Below are the code and all the weights of a small trained network. Each question names an input and a target symbol and asks about switching units off, where a switched-off unit gives its printed mean instead of its output.

import numpy as np


def w(rows, s, z=0):
    codes = np.array(rows[::2]) - 128.0
    scale = np.full(codes.shape[1], s)
    scale[-1] = z or s
    return codes * scale


def f(y):
    return y / 2 * (1 + np.tanh(0.7978845608 * (y + 0.044715 * y**3)))


def softmax(a):
    e = np.exp(a - a.max(-1, keepdims=True))
    return e / e.sum(-1, keepdims=True)


def log_softmax(a):
    a = a - a.max(-1, keepdims=True)
    return a - np.log(np.exp(a).sum(-1, keepdims=True))


def net(x, mask):
    ids = ['αγδεζθμπσφω'.index(c) for c in x.split()]
    T = len(ids)
    res = E[ids] + P[:T]
    u = 0
    for l in range(3):
        r = res
        for j in range(2):
            rows = slice(3 * j, 3 * j + 3)
            q, k, v = (r @ M[l][rows].T for M in (Q, K, V))
            z = softmax(np.where(np.tri(T) > 0, q @ k.T / 3**0.5, -1e9)) @ v
            o = O[l][rows]
            res = res + np.where(mask[u + j], z, o[:, -1]) @ o[:, :-1]
        u += 2
        y = f(res @ A[l][:, :-1].T + A[l][:, -1])
        res = res + np.where(mask[u : u + 4], y, B[l][:, -1]) @ B[l][:, :-1]
        u += 4
    return log_softmax(res[-1] @ U[:, :-1].T + U[:, -1])


Q, K, V, O, A, B = {}, {}, {}, {}, {}, {}
E = w([
[119,153,107],'α',
[54,109,76],'γ',
[184,251,104],'δ',
[205,82,139],'ε',
[73,179,133],'ζ',
[49,79,123],'θ',
[83,172,126],'μ',
[29,119,159],'π',
[194,90,54],'σ',
[171,160,173],'φ',
[108,141,48],'ω',
],0.02)
P = w([
[125,185,177],'0',
[150,153,155],'1',
[140,148,152],'2',
[135,142,143],'3',
[157,119,113],'4',
[150,117,105],'5',
[101,145,129],'6',
[81,152,133],'7',
[1,203,181],'8',
[79,142,126],'9',
],0.0068)
Q[0] = w([
[90,107,50],'0.h0',
[154,98,255],'0.h0',
[130,140,151],'0.h0',
[37,179,109],'0.h1',
[155,105,191],'0.h1',
[136,36,168],'0.h1',
],0.013)
K[0] = w([
[57,148,104],'0.h0',
[167,96,207],'0.h0',
[194,163,254],'0.h0',
[52,173,202],'0.h1',
[179,231,221],'0.h1',
[81,64,137],'0.h1',
],0.0064)
V[0] = w([
[150,254,193],'0.h0',
[158,41,176],'0.h0',
[232,79,62],'0.h0',
[142,166,252],'0.h1',
[103,146,176],'0.h1',
[179,176,112],'0.h1',
],0.0062)
O[0] = w([
[206,61,167,246],'0.h0',
[247,112,253,5],'0.h0',
[74,115,139,25],'0.h0',
[58,128,111,156],'0.h1',
[202,147,109,165],'0.h1',
[76,193,206,151],'0.h1',
],0.0062,0.0029)
A[0] = w([
[159,124,175,55],'0.n0',
[203,251,99,2],'0.n1',
[115,223,83,104],'0.n2',
[111,165,106,98],'0.n3',
],0.013,0.0051)
B[0] = w([
[153,96,114,130],'0.n0',
[2,202,77,192],'0.n1',
[191,80,77,255],'0.n2',
[156,87,10,168],'0.n3',
],0.0099,0.0066)
Q[1] = w([
[13,63,97],'1.h0',
[246,81,154],'1.h0',
[230,1,181],'1.h0',
[181,130,172],'1.h1',
[89,188,123],'1.h1',
[146,223,168],'1.h1',
],0.0085)
K[1] = w([
[120,80,178],'1.h0',
[113,139,173],'1.h0',
[185,52,139],'1.h0',
[183,82,96],'1.h1',
[149,200,147],'1.h1',
[253,174,204],'1.h1',
],0.013)
V[1] = w([
[130,131,40],'1.h0',
[151,10,89],'1.h0',
[113,113,208],'1.h0',
[168,249,129],'1.h1',
[172,101,173],'1.h1',
[111,126,150],'1.h1',
],0.012)
O[1] = w([
[198,147,149,248],'1.h0',
[104,168,157,92],'1.h0',
[220,161,177,17],'1.h0',
[195,155,254,189],'1.h1',
[198,127,100,29],'1.h1',
[52,52,96,107],'1.h1',
],0.0067,0.014)
A[1] = w([
[133,25,243,147],'1.n0',
[94,159,146,144],'1.n1',
[67,115,94,104],'1.n2',
[51,254,124,252],'1.n3',
],0.0089,0.0044)
B[1] = w([
[79,125,1,170],'1.n0',
[164,151,144,148],'1.n1',
[81,61,182,176],'1.n2',
[212,84,115,255],'1.n3',
],0.0098,0.0097)
Q[2] = w([
[99,94,160],'2.h0',
[157,89,153],'2.h0',
[135,89,31],'2.h0',
[138,106,250],'2.h1',
[56,65,115],'2.h1',
[216,141,61],'2.h1',
],0.013)
K[2] = w([
[150,133,223],'2.h0',
[116,118,160],'2.h0',
[6,115,99],'2.h0',
[103,87,79],'2.h1',
[72,98,175],'2.h1',
[199,223,179],'2.h1',
],0.012)
V[2] = w([
[22,178,78],'2.h0',
[94,116,40],'2.h0',
[227,206,49],'2.h0',
[121,158,253],'2.h1',
[55,116,3],'2.h1',
[99,8,144],'2.h1',
],0.011)
O[2] = w([
[17,62,200,170],'2.h0',
[41,74,246,254],'2.h0',
[210,12,123,122],'2.h0',
[255,178,217,39],'2.h1',
[28,122,66,167],'2.h1',
[183,188,56,132],'2.h1',
],0.0067,0.01)
A[2] = w([
[224,175,205,254],'2.n0',
[191,190,11,152],'2.n1',
[58,1,98,74],'2.n2',
[10,74,191,173],'2.n3',
],0.0069,0.0086)
B[2] = w([
[254,150,209,152],'2.n0',
[157,57,121,138],'2.n1',
[41,150,187,221],'2.n2',
[253,174,104,249],'2.n3',
],0.0094,0.02)
U = w([
[120,78,151,89],'α',
[90,188,209,50],'γ',
[133,75,126,126],'δ',
[173,77,93,85],'ε',
[151,143,86,253],'ζ',
[79,61,231,145],'θ',
[131,62,133,187],'μ',
[205,147,147,144],'π',
[175,106,101,70],'σ',
[175,254,86,112],'φ',
[133,50,110,53],'ω',
],0.0097,0.008)

Each question gives the input, a string of symbols that net reads in full, and the target symbol t.
The units are the heads (3 rows each of Q, K, V and O) and the neurons (one row each of A and B). Each row of codes is followed by its name. A weight is (code - 128) times the scale printed after its matrix; where a second scale follows, it is the last column's (O, A, B and U).
mask holds one flag per unit, layer by layer, with each layer's heads first. A switched-off unit (its flag False) gives its mean, the last column of its rows in O or B, instead of its output. The means were averaged over made-up inputs and are rounded, as every weight is.
A unit's drop is (log p(t) with every unit on - log p(t) with that unit switched off) / (log p(t) with every unit on - log p(t) with every unit switched off).
The circuit of an input: a set's keep is (log p(t) with only the set's units on - log p(t) with every unit switched off) / (log p(t) with every unit on - log p(t) with every unit switched off). Starting from the 12 units with the biggest drops (on a tie, the unit counted first), units are removed one at a time, each time the one whose removal leaves the highest keep (on an exact tie, the one counted first), for as long as the keep stays at least 0.8.
units of the circuit, in order: the units of the circuit, biggest drop first
top k neurons: the k neurons with the biggest drops, biggest first
k most important neurons of layer l: the k neurons of layer l with the biggest drops, biggest first
heads that matter: for each layer, one digit per head in row order, 1 if its drop is at least 0.15 and else 0, layers parted by /
input φ ε δ, target θ: top 2 neurons	[0.n2, 1.n0]
input γ μ φ γ φ ζ δ μ θ, target ζ: top 4 neurons	[2.n3, 0.n1, 0.n2, 1.n1]
input μ θ μ, target φ: units of the circuit, in order	[2.h0, 1.h1, 1.n2, 2.n3]
input φ μ ζ α, target π: heads that matter	00 / 00 / 01
input θ φ α δ π, target φ: top 3 neurons	[1.n0, 1.n3, 0.n1]
input α γ μ δ θ θ, target γ: top 2 neurons	[1.n0, 2.n2]
input γ σ μ, target γ: units of the circuit, in order	[1.h1, 2.n2, 2.h0, 2.n3]
input α ω ζ, target θ: units of the circuit, in order	[2.h0, 0.h0]
input ζ φ μ μ ω θ δ φ σ, target θ: top 4 neurons	[0.n1, 0.n2, 1.n2, 1.n0]
input μ ω μ, target θ: top 4 neurons	[2.n2, 0.n2, 0.n3, 1.n3]
input π ε μ φ σ φ ω γ α μ, target γ: units of the circuit, in order	[2.h0, 1.h1, 2.n3, 2.n2]
input μ ω α ω α, target θ: top 2 neurons	[2.n2, 0.n2]
input μ σ ω ε μ ε, target θ: most important neuron of layer 1	[1.n0]
input σ θ μ ε γ σ, target γ: heads that matter	00 / 01 / 10
input φ φ θ μ ε, target φ: units of the circuit, in order	[2.h0, 1.h1, 2.n3, 1.n2]
input θ ζ μ ω σ, target θ: units of the circuit, in order	[2.h0, 1.h1]
input α ω μ θ θ ε φ μ, target φ: top 4 neurons	[1.n2, 2.n2, 2.n3, 0.n0]
input μ ω μ ω φ α ε, target π: top 3 neurons	[1.n0, 1.n2, 0.n1]
input ε θ μ α, target φ: units of the circuit, in order	[1.h1, 2.h0, 1.n2, 2.n3]
input φ φ ε φ ω ω ω ζ, target θ: top 2 neurons	[1.n0, 0.n2]
input μ ε ζ γ ζ γ γ ζ, target γ: units of the circuit, in order	[1.h1, 2.h0, 2.n3, 2.n2]
